Each row is followed by its class.
-32 -35 -61  12   0  -2 -20 -26   1  10  -3  -8 -26 -18 -35  17  54  51  26  40  14 -40   8 -18 -14   8  46  21 -19   6  -4  20  19   9   5 -> <119>
  16    9   23   37   32    1  -20  -46 -111   -7    9   36   14   12   34   33   23   13  -38   51   23   14   24  -46  -26    8  -13  -14  -22   -3   26  -10   30   16   -9 -> <46>
  27   46   -7  -28   11   28   24   -1    9  -24   50   29  -22  -15   18   24  -51  -17  -44   18   23  -21  -12 -114  -14    8  -10  -35   14  -25  -28  -29    6   13  -14 -> <35>
-20   8 -20   4  26  34 -41 -39  -9 -43 -17  36  -7 -41 -13  34  45 -14 -20  80  15  26  13 -13 -10  51  39  -3  13 -30 -16  20  -4  -3 -30 -> <155>
-23 -21 -43  19  -2  17 -24 -29 -16   1   0  13 -39 -14 -33  37  53  34  23  50  10 -12  -4  -4 -30  30  38  11 -16  -8  -5   7   6   7 -23 -> <35>
  6  11  -9  14  26  37 -43 -30 -11   0 -23   1 -19  13  15   1  31  21 -58  41  25 -65  29 -21 -11  42  27 -13   8 -23 -10  -9 -28 -10 -43 -> <11>
-22 -26 -45  34   3  11 -15 -25 -12  -3  -5  -1 -29  -8 -40  30  54  31  13  36  11 -20  -6 -18 -43  18  41  21 -20  -7  -6   7   3  -1  -8 -> <76>
 16  -1  34  38  -6  13 -46 -21 -98 -22 -22  26  -7  13  37  27  29 -30  18  -2  14  52  44 -47 -42  -5  -3  14  27 -32  41  24 -27 -18  -7 -> <86>
-30 -18 -46  19   2  15 -22 -25  11  10 -14   7 -24 -14 -41  49  59  37  19  43  18 -17  -6 -19 -35  28  52  12 -14   2  -7   0   1   5 -26 -> <113>
-21 -31 -50   1  12   9 -12 -16  -5  24   9  -4 -19  -1 -47  22  40  26  16  45   4 -28  -5 -19 -22  33  34  15 -25   8 -14   7   4  -7  -4 -> <100>
-32 -36 -61  28  -1  11 -24 -18  -6  -4 -17   0 -16  -9 -38  27  59  26  24  47   6 -22  -4 -13 -33  20  40   6 -22   1 -11   4  -3  -3 -14 -> <119>
-30 -23 -56  19   6   6 -24 -26  -6   5  -9  25 -24  -4 -39  33  57  32   8  44   8 -18 -12 -12 -19  22  40   9 -28   0  -9   6   2   2  -8 -> <113>
-18  10   1  52  35  38 -36  -7 -41  -8   3  34 -26  10  32  36  -1  60 -78  71  23 -44  23 -18  -2   3  27 -66  -6  -9 -27 -28 -25   5 -50 -> <46>
-20 -21 -46  10   1  24  -9 -16  -1  11  16  -5 -29  -8 -35  29  47  17  27  40  -1 -27 -10 -25 -36  26  32  17   0   3  -8   5  -5   0 -17 -> <35>
-35 -24 -46  33 -17   5 -18 -23 -11  -2 -10  13 -28 -12 -42  34  60  20  18  45  -3 -16   3  -5 -19   5  39   8 -27   6  -4  14 -11  15   3 -> <113>
  1  14   5  19  36  34 -12  -3 -56  -6  24  15 -44  32 -28 -18   9  -2 -29  25   6 -20  27 -61 -49  19  -3   4  28   6  -5  -6 -37 -25 -37 -> <59>
 10  17  19  -4  37  34 -19 -11 -31  54  24   9  -9  28  17  27 -13   6 -44  69   8 -64   5 -65 -17  56   3 -48  -8   0 -38 -33 -24  -4 -43 -> <86>
-20  -3 -36  37   1  22 -37 -51 -37 -40  -4  32 -28 -16 -30  32  39  25 -23  44  32 -29  28  -9 -29   9  11 -17   0  -1  15  10   2   4 -42 -> <113>
 -6   3 -34 -32  -5  68 -45 -13 -38 -59   6  18 -13 -17  11  68  18 -16 -13  37  -8 -15   9 -42 -20  71  27   8 -11 -33 -25  28 -14 -18 -54 -> <86>
-22 -30 -52  27  -4  17 -18 -16 -16  -2  -1   6 -24  -3 -31  24  53  10  14  30   5 -11   2 -13 -35  20  30  14  -9  -1  -1  11  -7   0 -14 -> <35>
-25  40   7 -29  28  52  -3   6 -23 -41 -12  76 -28  43   0  26  10   2 -58  47  -1 -74 -14 -67  -9  21  17 -65   2   0 -49 -43 -27  20 -35 -> <35>
   0   26   17    0   48   12  -21  -12  -53    0   15   80  -15   28    8   38   -4   36 -102   51   -1  -31   -2    4   -7    3   23   -7  -10   -7   -8  -35   -1   22  -57 -> <59>
-33 -41 -38  40  -5  -5 -25 -28 -21   4  -2   6 -29 -22 -33  16  63   6  -3  51   3   6  17   6 -23   9  38  20 -10  10   2  31 -13  10  -3 -> <59>
-12  -7 -31  13  14  61 -32  -3 -14 -40   2  38 -38 -16   1  31  22   4 -42  32  30 -18  -3  -9 -33  70  -5 -18  24  -4  -3   6 -24  13 -48 -> <59>
-13 -20 -43  30   6  22 -17 -26   0  10  11   0 -28  -8 -34  23  54  22  33  38   5  -8  -1 -16 -25  16  33  17  -1   0  -3  -1  -6   8 -13 -> <35>
-26 -24 -43  21   3  20  -9 -18  -8  11  -1   8 -25  -1 -35  33  58  26  12  36  -1 -34  -5 -19 -28  21  34  14 -11  10  -3   8  -1  14  -9 -> <35>
-19 -16 -31  25   8   4 -24 -22 -14   6  -1   7 -34 -10 -35  30  48  33  15  33  11   2  14 -22 -20   2  46  15 -24   1   9   8   3  17   4 -> <100>
-25 -30 -42  25   0  19 -22 -20 -13   2   4  -7 -21  -8 -32  23  51  20  15  35   7 -15   5 -17 -23  20  33  19 -32   1   4  -3  -4   2  -5 -> <11>
-18   4 -12  -2  36   9 -31   3 -17  47 -17  23  -4  45  27  48  34  29 -53  31  26 -85  18 -61 -16  35  29 -23 -13   0 -21  -2   4  18  -5 -> <119>
-30 -32 -39  27  -2   9 -17  -7  -2   3  -6  10 -26 -21 -37  15  51  24   5  32   8  -5  11 -17 -31   6  38   7 -11   3  -1   1  -4  13  -6 -> <59>
  1 -11  -3  46  10  24 -32 -36 -51  -2  18  18 -22 -11  24  49  37  20 -12  73  13  24   9 -20  -8  12  23   7   0  -2   6  -6 -34   4 -13 -> <11>
-17 -26 -16   8  21  63 -29  -3 -63 -29 -21  37  14  -8 -22 -19  19 -36 -47  30  -8   7  17 -20 -47  28   2  -5  26 -27 -38  22 -47  -3 -35 -> <155>
-22 -20 -44  25  13  21  -8 -19 -12  13   7  10 -29 -11 -47  12  44  39  25  40   0 -35 -20 -37 -46   6  33  19   2  -3  -6  -7  -1   3 -21 -> <119>
-26 -25 -37  32  11  18 -27 -14   0   1 -13   2 -16 -11 -31  20  62  23  16  47   3 -27  13 -18 -19   7  44  11  -5  11  -5  -1 -10  21 -10 -> <86>
-26 -22 -52  18  10  18 -24 -19  11  23 -12  -8 -16  -5 -45  33  52  25  18  46   7 -31   0  -7 -28  21  48  17 -27  -1  -7  -7  -1   1 -13 -> <155>
-18 -21 -38  17  11   3 -22 -22   0  13   3   1 -37  -9 -38  38  48  35   5  50  10 -27   6 -21 -29  18  47  20 -18   0  -6   4   6   6 -13 -> <59>
 13  27 -12   4  27  26 -54 -19 -35 -15  18  24 -31   8  32  22  -9   0 -81  20  40 -17  49 -42  -3  28   8 -25 -12 -13  -5  -1  -8  14 -47 -> <86>
 -8   6 -37 -26  40  29 -31   8 -24 -22  -5  39 -16  32  -4  40 -13   6 -93  30  14 -55   5 -54 -16  48  12 -52 -40 -11 -40   2 -11 -16 -29 -> <100>
-30 -16 -33  16  10  20 -24 -21  -2   7 -22  -3 -25 -10 -39  18  57  30  30  45  16 -29   4 -13 -33  21  45  14 -10  -3  -1   1   4  16  -6 -> <155>
-25 -25 -34  25   8  10 -27 -28 -30 -11  -2  18 -26  -9 -34  25  57  23  26  38   6  10   3 -12 -21   9  41  21 -17  -5   6  18   4  12   0 -> <100>
-25 -22 -62  27   1  20 -12 -19  -3   4  -7  23 -25   0 -57  37  56  31  16  31  -4 -29 -14 -21 -31  16  32  18 -23   4  -2  -2  -7  -5 -11 -> <113>
 -7  15  18  15  32  15 -29 -23 -80 -15  12  62 -18  23  25  -3  22 -11 -63  47  15 -18  -2  -8 -32  28 -16 -24  21 -13   3  -2 -16   6 -25 -> <76>
  4  26  26  16  10 -12 -60 -39 -67 -12 -23  43 -22  10  48  36  37 -10 -49  43  33  33  55 -38   6  12  29 -28 -28 -25  -4  18 -10  45  13 -> <113>
 -2   9  -4  42  47  23 -31 -27 -69 -23  25  31 -39  34   4  -1  10  20 -46  26  26  -2  11 -43 -26  -2  15   9  -3  -2  12 -13 -19  -5 -33 -> <11>
 18  19   6  -2  30  10  -7  -3 -72   9  30  58 -18  43  18   7 -25  -9 -57  18   6 -41   3 -76  -9  -5 -10 -19 -19 -31 -16 -28  -2   5  11 -> <46>
 11  29   4   5  53  44 -20 -21 -76 -15  40  60  -5  55  33  19  23  -8 -58  37 -16 -34   2 -69  -3  11  11 -10  11   8   1 -25 -34  13 -21 -> <35>
-30 -14 -15  24   5  42 -48 -25 -41 -43  -7   4 -28 -14   7  51  44  -2 -41  25  17  -2  26  -6 -37  43  17 -11   3   1  -5  56 -23   4 -32 -> <76>
 -9  23  -4 -10  12  34 -32 -23  -8 -70 -23  66 -19 -20  24  16  35  22 -36  32   4  -4   7   5   7 -17  23 -24  61 -11  16  -6 -29  -7 -41 -> <35>
 -6   6  12 -21   6 -11 -35 -33 -79 -17 -14  34 -29  26  -3  29  29   7  -8  29  29  -3  57 -38 -10   7  23   8  -6  -3  16  22   6 -15   6 -> <100>
-16   7  15   9  44  -4 -40 -10 -77   1  15  54  -3  26  28  29  15  39 -40  49  12  10  25 -21   8   7  28 -18 -34 -17  -4   0  24  21  -1 -> <100>
-26  -9  -8  -2  11  29 -51 -17 -56 -34 -26  64 -18  -5  20  42  39 -10 -71  53  19  -5  17 -20 -30  51  25 -35  -3 -22 -15  17 -19   9 -39 -> <59>
-31   4  20  13  25  42 -44 -18 -50 -53 -22  48 -13   7  25  34  35 -34 -56  31  33   2  28 -10 -10  35   6 -36  19   2 -15  26 -17  36 -27 -> <46>
  2   0  -4  24  62  29 -18 -24 -45  19  15  47 -17  37  -3  54   9  64 -53  82  18 -64  -4 -25  -4  34  24 -15   1  14 -16 -24 -12   8 -31 -> <100>
-29 -27 -48  24   3  13 -24 -25  -2  -4  -9  -3 -34 -13 -40  35  63  37  13  44   6 -28  -2 -13 -35  20  50  17 -20  -6 -13  14  -2  -1  -4 -> <76>
-23 -21 -51  26 -11   0 -18 -27  -9  -1 -13  11 -24  -5 -45  42  49  24  12  35   5 -20   7 -19 -21   8  42  19 -36  -4  -8  14   3   6   1 -> <113>
-30 -17 -53  12  -5   4 -12 -17  12   3  -2  17 -27 -19 -46  34  50  28  16  39  11 -18  -1 -15 -15  22  39  20 -18   1  -6  11  10  11   2 -> <113>
-32 -27 -45  34  -2   2 -15  -9  -6   9  10  14 -34 -20 -35  15  49  35   2  43   1 -16   3  -8 -24   7  33   7 -22   3   6   1   5  13  -3 -> <59>
  1  37  -9 -22  27  41 -16   8 -26 -74  35  55 -54  28 -10  49 -13  -6 -26  30   7 -26  20 -56  -2   2  30  14  30 -17 -23  -8 -30   1 -18 -> <35>
-23 -18 -39  18   0  12 -13 -12  -6  16  -5   3 -25 -20 -39  23  33  28  20  31   6  -1   1 -23 -29  -8  34  18 -21 -14 -12   4   5   9   0 -> <155>
 -2  17  21   3  58  29 -23 -41 -43  20  31  39 -15  29   1  26   4  47 -50  64  26 -47  15 -55 -18   2  33 -38   9   7 -24 -52 -13   0 -46 -> <76>
 -8   3 -16   9   2  41 -34  -4 -78 -28  -1  36 -19  50  12  12  23  -5 -16  23 -23 -60   7 -40  -9  44  19 -16 -36 -21  -3   2 -38   4   7 -> <113>
  5   0 -38 -27  47  68 -20  -5 -13   3   7  23   5  14   3  66   3  13 -74  33  22 -28 -14 -47 -29  96   9 -15  -8  10 -33  -6 -13 -20 -72 -> <100>
-24 -20 -43  36  -4   1 -14 -17   9  20   2   4 -16 -17 -40  29  50  25  17  41  13 -11   9 -10 -21  14  44  19 -13   0   1  -1   1  17  -2 -> <113>
-18 -25 -45  13   4  18  -7 -10   8  18   3   3 -23  -4 -40  25  46  14   1  38   9 -29   0 -34 -38  21  36  15  -2  11 -11 -14 -13  -2 -22 -> <59>
 -36    3    3   39   21  -15  -37  -26 -103  -17   21   63  -27   30   14   36   29   23  -29   62   17    0   12   -4  -22    0   27  -13  -24   12   38  -12    7   11  -23 -> <119>
-30 -15 -41  27  -2  11 -24 -28 -13 -11 -19  15 -32  -5 -37  23  64  26  27  33  13  -8  -2 -20 -32  18  39   9 -18   1   5   7  -2  10  -8 -> <113>
-26 -29 -55  27  10   2 -19 -24 -17   0  -1   9 -26  -8 -41  20  47  26  14  47   6 -21  -9 -13 -30  17  34  23 -18  -3  -9  16   7   2  -9 -> <119>
-13   6   1  33 -18  15 -26 -17 -66 -78  -7  31 -19  -6  14  19  28 -23 -25  23  21  18  36  -7 -25  11   8 -21  -2   4  39  -1 -21  11   0 -> <76>
-21 -25 -46  34  11   9 -19 -22 -18  25   5   4 -12  10 -35  34  50  30  15  50   5 -31   0 -19 -30   9  35  12 -18  10  -6 -14  -5  -2 -20 -> <119>
  -8   -6    4   15   13   41  -46  -24 -105  -50    6   57  -22   10   -3   17    1    2  -43   36   17   22   42   -1  -31   27    1  -26   -6  -25   -8    5  -15    0  -52 -> <35>
-25 -25 -43  17   4  16 -27 -22  -7  -5 -11  17 -26 -13 -37  27  62  21  16  43   6 -14  11 -14 -26  15  40   5  -5  -8  -8  10  -2   8  -9 -> <35>
-18 -23 -30  23  12  -1 -20 -21 -15  16   7  -7 -26  -9 -37  11  40  30  18  34  10  -7  12 -20 -23   8  43  14 -24   0   4  10   9  16   5 -> <100>
-23   0 -19   6  24  62 -33   1 -37 -31  11  62 -15 -14  -4  -4  19   4 -46  29  -5 -14  -6 -29 -37  35  19 -43  12 -35  -9 -16 -20  15 -49 -> <35>
